[[ -1   0  -8  -3]
 [ -2  12 -88 -32]
 [ -2  12 -88 -32]
 [  1   0   7   1]
 [-10 -10  -3  11]]
->
[[ -2  12 -88]
 [ -2  12 -88]]

[[-33  10 -30]
 [ -7  57 -71]
 [-57   5 -18]]
->
[[ -7  57 -71]
 [-57   5 -18]]

[[-30 -35  18 -20  -9]
 [-28  64 -90   4  78]
 [-30 -33  28   9   6]]
->
[[-28  64 -90]
 [-30 -33  28]]

[[82 79 82]
 [82 79 81]
 [82 80 82]]
->
[[82 79 81]
 [82 80 82]]

[[-28  28 -28 -23]
 [ 46 -10  45 -17]
 [  7 -27 -20   5]
 [ 61 -16 -71   1]]
->
[[ 46 -10  45]
 [  7 -27 -20]]

[[-36  -2  26]
 [-23 -16 -75]
 [-38   5  19]]
->
[[-23 -16 -75]
 [-38   5  19]]

[[ -7  47  38]
 [ 85 -95 -64]
 [-13  57  45]]
->
[[ 85 -95 -64]
 [-13  57  45]]

[[-37  57  43 -63 -46]
 [ 44  24  14  -7 -48]
 [-43  55  41 -67 -48]
 [-46 -52 -67  53  72]
 [ 59  17   2  34 -18]]
->
[[ 44  24  14]
 [-43  55  41]]

[[  6  10  74]
 [ 25  21 -83]
 [-15   5 -15]
 [ 25  20 -79]
 [ 27  21 -81]]
->
[[ 25  21 -83]
 [-15   5 -15]]
---
[[ 39   6  45 -43 -13  21 -44  14  48  33  36  35 -53  -8 -52 -50]
 [-82  30 -85  25  49  -4   3  -2 -88 -16 -55 -13  26  52  22  20]]
->
[[ 39   6  45 -43 -13  21 -44  14  48  33  36  35 -53  -8 -52 -50]]

[[ -1  16 -16 -32  52  -3]
 [  2   9 -26 -16  38  -4]
 [ 35 -18  17 -18 -21 -54]
 [ 35 -22  15 -17 -26 -56]
 [ 48 -18  -3 -47  23 -94]]
->
[[ -1  16 -16 -32  52  -3]
 [ 35 -18  17 -18 -21 -54]
 [ 48 -18  -3 -47  23 -94]]

[[ -6 -31  23  21]
 [ 52  -9 -17 -19]
 [-38  17 -17 -22]
 [-39 -22  25  21]
 [-22 -31  -8  -9]
 [ 17  29 -12 -13]
 [ 42  18  69  61]
 [ 34 -27 -16 -17]]
->
[[ -6 -31  23  21]
 [-38  17 -17 -22]
 [-22 -31  -8  -9]
 [ 42  18  69  61]]

[[ 15  13]
 [ -9  44]
 [  0  36]
 [ -8   9]
 [  6 -19]
 [-33   7]
 [-37   7]
 [-23  80]
 [  5  31]
 [  5   4]
 [ 28 -42]
 [ 33  13]]
->
[[ 15  13]
 [  0  36]
 [  6 -19]
 [-37   7]
 [  5  31]
 [ 28 -42]]

[[-24 -73 -22 -72 -36 -18 -30 -62 -30 -63 -37 -38  -3   1]
 [ 17  24  30  -1   0  27  24  36  20 -42   6  34  59  -2]
 [-21 -48  -3 -63 -22 -11 -21 -68 -39 -59 -20 -24  16  30]
 [-26 -71 -27 -70 -37 -25  -9 -66 -37 -71 -36 -34   9  17]]
->
[[-24 -73 -22 -72 -36 -18 -30 -62 -30 -63 -37 -38  -3   1]
 [-21 -48  -3 -63 -22 -11 -21 -68 -39 -59 -20 -24  16  30]]

[[ 34 -81 -11   5  53 -29  -5 -16  22   3  -3  29  19]
 [  9 -24   7  21  33  17  16 -25  16  18   7  25  13]
 [ 15  -5  32  21  24   1  24 -44  15  17  21  22  13]
 [ 23 -17  14  11  21  18  15 -35  25  26   9  22  17]
 [-17 -28  -2 -12 -25  -6   6  35 -16   0  -7 -27 -16]]
->
[[ 34 -81 -11   5  53 -29  -5 -16  22   3  -3  29  19]
 [ 15  -5  32  21  24   1  24 -44  15  17  21  22  13]
 [-17 -28  -2 -12 -25  -6   6  35 -16   0  -7 -27 -16]]

[[ 38  -2 -16 -63  69  25 -21  19 -34 -37  29]
 [-49 -31  42  62 -57  18  31  51  22   5 -40]
 [-32  -8  26  54 -48  -1  24  14  26  21 -24]
 [ 45  30 -22 -38  52  -3 -14 -27  -9   3  38]
 [ 50  29 -28 -51  62  -2 -20 -28 -16  -3  41]
 [  0 -19   4 -19  17  21  -4  32 -17 -27  -2]
 [ 53  26 -31 -63  71   2 -25 -24 -24 -13  44]
 [ 32  43 -31 -17  18 -35 -14 -68   6  30  29]]
->
[[ 38  -2 -16 -63  69  25 -21  19 -34 -37  29]
 [-32  -8  26  54 -48  -1  24  14  26  21 -24]
 [ 50  29 -28 -51  62  -2 -20 -28 -16  -3  41]
 [ 53  26 -31 -63  71   2 -25 -24 -24 -13  44]]

[[-32  17  19  36  35 -33 -23 -33   1 -38 -26  54]
 [-36  31  45  -2  45  -9 -26 -26 -37   0 -32  43]
 [-12  36  40 -36  31  59 -21 -29 -37  68 -18 -28]
 [ 25 -41 -44  18 -46 -76  29  29  49 -77  32   8]
 [-35  27  40  15  39 -17 -35 -43 -39  -5 -25  53]
 [ 26 -47 -43  19 -49 -96  36  27  50 -69  30   3]]
->
[[-32  17  19  36  35 -33 -23 -33   1 -38 -26  54]
 [-12  36  40 -36  31  59 -21 -29 -37  68 -18 -28]
 [-35  27  40  15  39 -17 -35 -43 -39  -5 -25  53]]
